Below are the code and all the weights of a small trained network. Each question names an input and a class and asks about switching units off, where a switched-off unit gives its printed mean instead of its output.

import numpy as np


def w(rows, s, z=0):
    codes = np.array(rows[::2]) - 128.0
    scale = np.full(codes.shape[1], s)
    scale[-1] = z or s
    return codes * scale


def norm(h):
    return h / np.sqrt((h * h).mean(-1, keepdims=True) + 1e-5)


def f(y):
    return np.maximum(y, 0)


def log_softmax(a):
    a = a - a.max(-1, keepdims=True)
    return a - np.log(np.exp(a).sum(-1, keepdims=True))


def net(x, mask):
    res = np.array(x, float).reshape(1, 4) / 4 @ E
    u = 0
    for l in range(3):
        y = f(norm(res) @ A[l][:, :-1].T + A[l][:, -1])
        res = res + np.where(mask[u : u + 4], y, B[l][:, -1]) @ B[l][:, :-1]
        u += 4
    return log_softmax(norm(res)[-1] @ U[:, :-1].T + U[:, -1])


A, B = {}, {}
E = w([
[2,97,110,107,163,137,164,51,180,143,46,95],'x0',
[121,23,56,107,57,232,150,177,159,49,90,144],'x1',
[108,77,12,4,143,68,43,130,142,92,82,100],'x2',
[87,132,136,98,106,97,174,100,90,210,118,10],'x3',
],0.00059)
A[0] = w([
[210,97,99,83,3,127,149,200,68,132,196,31,10],'L0N0',
[180,175,172,177,177,108,88,145,122,132,169,179,130],'L0N1',
[48,55,83,93,144,172,163,112,157,140,46,82,10],'L0N2',
[137,48,88,122,109,181,114,171,187,48,102,194,63],'L0N3',
],0.0011,0.0013)
B[0] = w([
[159,15,110,117,193,188,137,232,36,249,152,45,193],'L0N0',
[108,96,91,104,51,119,167,89,156,130,140,77,254],'L0N1',
[70,68,49,62,18,118,189,47,173,85,137,35,230],'L0N2',
[187,170,66,68,98,41,41,160,90,103,178,141,249],'L0N3',
],0.0013,0.0009)
A[1] = w([
[174,156,114,60,137,45,60,162,65,147,153,80,110],'L1N0',
[78,177,108,68,251,29,59,64,136,142,75,117,11],'L1N1',
[110,141,190,210,93,250,210,146,130,96,85,176,60],'L1N2',
[35,112,95,68,144,94,116,67,161,121,56,87,110],'L1N3',
],0.0014,0.0013)
B[1] = w([
[90,89,126,168,155,203,149,138,165,143,97,138,216],'L1N0',
[166,168,175,81,246,69,15,236,105,223,59,141,212],'L1N1',
[76,85,137,151,251,122,108,76,189,190,160,163,194],'L1N2',
[93,122,109,69,104,112,135,104,138,150,69,67,254],'L1N3',
],0.002,0.0016)
A[2] = w([
[170,116,104,122,109,146,86,160,132,2,139,208,2],'L2N0',
[80,171,161,117,117,82,185,67,97,182,115,45,234],'L2N1',
[136,95,50,32,110,79,73,164,90,86,84,86,59],'L2N2',
[186,228,183,169,111,89,135,121,94,135,182,137,31],'L2N3',
],0.0019,0.00076)
B[2] = w([
[195,183,20,122,122,180,7,188,203,50,97,201,186],'L2N0',
[176,113,93,123,115,138,88,157,144,41,145,211,252],'L2N1',
[130,183,209,210,105,139,183,88,118,126,164,145,249],'L2N2',
[72,149,134,85,45,77,199,72,72,58,89,77,187],'L2N3',
],0.0018,0.0022)
U = w([
[73,85,197,232,228,191,190,57,206,182,192,209,103],'0',
[208,35,105,122,100,184,149,233,28,222,203,26,35],'1',
[222,145,36,143,95,189,19,201,183,26,149,228,215],'2',
[151,228,220,170,49,37,215,66,33,82,191,126,2],'3',
[22,50,40,42,31,145,184,39,190,80,48,41,180],'4',
[109,191,157,49,255,23,17,150,124,237,42,100,209],'5',
],0.0051,0.00047)

Each question gives the input, the list of numbers given to net, and the class t.
The units are the neurons (one row each of A and B). Each row of codes is followed by its name. A weight is (code - 128) times the scale printed after its matrix; where a second scale follows, it is the last column's (A, B and U).
mask holds one flag per neuron, layer by layer. A switched-off neuron (its flag False) gives its mean, the last column of its row in B, instead of its output. The means were averaged over made-up inputs and are rounded, as every weight is.
A unit's drop is (log p(t) with every unit on - log p(t) with that unit switched off) / (log p(t) with every unit on - log p(t) with every unit switched off).
The circuit of an input: a set's keep is (log p(t) with only the set's units on - log p(t) with every unit switched off) / (log p(t) with every unit on - log p(t) with every unit switched off). Starting from all 12 units, units are removed one at a time, each time the one whose removal leaves the highest keep (on an exact tie, the one counted first), for as long as the keep stays at least 0.8.
circuit, biggest first: the units of the circuit, biggest drop first
top k neurons: the k neurons with the biggest drops, biggest first
top k neurons in layer l: the k neurons of layer l with the biggest drops, biggest first
drop when u is switched off: that unit's drop, to one decimal
input [-8,3,-4,0], class 1: top 3 neurons	L0N0, L2N1, L2N2
input [-6,6,1,4], class 1: circuit, biggest first	L0N0
input [-5,5,6,3], class 1: circuit, biggest first	L0N0, L2N2
input [-4,3,8,2], class 1: circuit, biggest first	L0N0, L2N1, L2N2
input [-6,5,7,8], class 1: circuit, biggest first	L0N0, L2N2
input [5,0,6,-8], class 5: top 4 neurons	L1N1, L2N1, L1N3, L0N1
input [4,-7,-4,-2], class 3: top 2 neurons	L2N3, L1N2
input [-3,2,-4,-2], class 0: top 2 neurons	L1N2, L2N1
input [8,-5,-4,-2], class 5: top 3 neurons	L1N1, L2N2, L1N0
input [-3,3,5,6], class 1: top 2 neurons in layer 2	L2N3, L2N2
input [6,-4,-2,-3], class 5: drop when L2N2 is switched off	0.1
input [2,-7,-3,-6], class 3: drop when L0N1 is switched off	0.1
input [8,-3,-2,-3], class 5: drop when L1N2 is switched off	0.0
input [-4,2,6,6], class 1: top neuron in layer 0	L0N0
